Below are the code and all the weights of a small trained network. Each question names an input and a class and asks about switching units off, where a switched-off unit gives its printed mean instead of its output.

import numpy as np


def w(rows, s, z=0):
    codes = np.array(rows[::2]) - 128.0
    scale = np.full(codes.shape[1], s)
    scale[-1] = z or s
    return codes * scale


def f(y):
    return y / 2 * (1 + np.tanh(0.7978845608 * (y + 0.044715 * y**3)))


def log_softmax(a):
    a = a - a.max(-1, keepdims=True)
    return a - np.log(np.exp(a).sum(-1, keepdims=True))


def net(x, mask):
    res = np.array(x, float).reshape(1, 8) / 4 @ E
    y = f(res @ A[0][:, :-1].T + A[0][:, -1])
    res = res + np.where(mask, y, B[0][:, -1]) @ B[0][:, :-1]
    return log_softmax(res[-1] @ U[:, :-1].T + U[:, -1])


A, B = {}, {}
E = w([
[125,128,131,129,128,127],'x0',
[130,111,159,248,146,113],'x1',
[128,127,126,128,125,129],'x2',
[77,170,171,92,229,97],'x3',
[127,129,127,129,127,129],'x4',
[177,150,88,112,125,25],'x5',
[202,64,195,120,179,126],'x6',
[118,63,62,144,173,115],'x7',
],0.011)
A[0] = w([
[32,55,157,108,129,242,9],'n0',
[101,197,160,117,171,61,56],'n1',
[121,158,108,233,146,127,13],'n2',
[174,70,1,90,151,187,89],'n3',
[33,220,164,122,151,94,101],'n4',
[104,124,89,33,110,158,81],'n5',
[110,162,71,87,116,147,154],'n6',
[54,92,114,114,212,86,5],'n7',
[28,153,71,159,101,138,151],'n8',
[183,152,133,129,104,32,45],'n9',
[39,173,74,158,95,118,102],'n10',
[38,132,207,153,119,222,26],'n11',
[181,231,217,165,61,128,61],'n12',
[126,100,151,10,131,139,61],'n13',
[176,58,173,103,157,135,108],'n14',
[184,139,170,134,8,137,190],'n15',
[98,68,78,188,169,99,83],'n16',
[121,140,205,182,100,124,102],'n17',
[125,192,107,149,107,8,140],'n18',
[116,217,222,95,173,107,57],'n19',
[80,119,210,86,210,153,159],'n20',
[91,125,167,183,123,73,83],'n21',
],0.0099,0.0013)
B[0] = w([
[202,73,122,48,108,1,253],'n0',
[113,49,67,160,103,84,215],'n1',
[59,166,217,87,164,153,201],'n2',
[59,86,133,182,152,146,222],'n3',
[147,128,112,204,102,153,246],'n4',
[54,105,210,110,164,144,210],'n5',
[126,186,168,119,145,171,189],'n6',
[135,76,123,254,39,147,197],'n7',
[203,207,117,122,144,164,232],'n8',
[120,129,139,92,108,88,214],'n9',
[218,178,90,152,196,175,230],'n10',
[101,153,49,47,128,8,254],'n11',
[31,103,195,168,133,120,238],'n12',
[80,133,175,103,197,159,207],'n13',
[249,195,133,151,215,150,208],'n14',
[100,67,50,193,109,208,237],'n15',
[8,124,147,136,135,140,203],'n16',
[129,153,151,94,149,124,195],'n17',
[153,145,186,97,88,64,239],'n18',
[124,91,85,213,71,202,241],'n19',
[135,99,70,172,132,140,236],'n20',
[158,116,224,83,175,147,178],'n21',
],0.0069,0.0079)
U = w([
[80,76,101,199,74,198,78],'0',
[33,118,170,155,128,163,255],'1',
[222,218,172,133,192,189,156],'2',
[11,172,254,103,199,161,54],'3',
[123,142,142,64,85,24,57],'4',
],0.009,0.0055)

Each question gives the input, the list of numbers given to net, and the class t.
The units are the neurons (one row each of A and B). Each row of codes is followed by its name. A weight is (code - 128) times the scale printed after its matrix; where a second scale follows, it is the last column's (A, B and U).
mask holds one flag per neuron, in row order. A switched-off neuron (its flag False) gives its mean, the last column of its row in B, instead of its output. The means were averaged over made-up inputs and are rounded, as every weight is.
A unit's drop is (log p(t) with every unit on - log p(t) with that unit switched off) / (log p(t) with every unit on - log p(t) with every unit switched off).
The circuit of an input: a set's keep is (log p(t) with only the set's units on - log p(t) with every unit switched off) / (log p(t) with every unit on - log p(t) with every unit switched off). Starting from the 12 units with the biggest drops (on a tie, the unit counted first), units are removed one at a time, each time the one whose removal leaves the highest keep (on an exact tie, the one counted first), for as long as the keep stays at least 0.8.
circuit, biggest first: the units of the circuit, biggest drop first
unit that matters most: the unit with the biggest drop
k most important neurons: the k neurons with the biggest drops, biggest first
drop of u: that unit's drop, to one decimal
input [-1,-2,-8,-6,-3,1,8,4], class 2: circuit, biggest first	(n14)
input [-5,0,8,4,-2,-4,1,-2], class 0: circuit, biggest first	(n19; n20)
input [4,6,-2,6,-3,-8,-6,6], class 4: circuit, biggest first	(n0; n11)
input [-8,3,7,5,2,5,7,-7], class 1: 2 most important neurons	(n12; n19)
input [4,-7,-1,-6,5,-5,5,3], class 3: circuit, biggest first	(n13; n5)
input [0,4,1,7,7,2,-4,-6], class 0: circuit, biggest first	(n19; n4)
input [-8,7,4,1,-3,7,-6,3], class 3: 3 most important neurons	(n2; n16; n0)
input [6,-8,-8,-7,-7,0,-1,-7], class 3: 3 most important neurons	(n5; n13; n19)
input [-8,8,8,1,-4,-8,-7,1], class 3: 3 most important neurons	(n2; n16; n14)
input [-2,1,-7,-6,-4,6,-8,-1], class 2: circuit, biggest first	(n10; n8)
input [-4,-5,5,2,1,-8,-3,1], class 4: 2 most important neurons	(n0; n11)
input [6,-3,2,1,2,-7,7,5], class 2: 2 most important neurons	(n14; n1)
input [2,-2,4,7,-3,-7,7,5], class 0: 2 most important neurons	(n7; n20)
input [5,5,7,-5,-8,8,-4,4], class 4: circuit, biggest first	(n18)
input [6,2,-2,6,-3,5,-8,-1], class 2: 2 most important neurons	(n10; n8)
input [-6,-8,8,3,-6,6,5,4], class 3: 2 most important neurons	(n13; n5)
input [-1,8,8,1,-5,2,-7,-7], class 3: 3 most important neurons	(n12; n2; n21)
input [4,-8,8,-2,6,6,7,-5], class 3: 2 most important neurons	(n13; n5)
input [-6,0,3,8,5,-3,8,7], class 0: drop of n7	0.6
input [-8,-4,-1,2,-8,-5,4,-2], class 4: unit that matters most	n0
input [3,-4,-8,-1,0,6,2,7], class 1: drop of n3	0.8
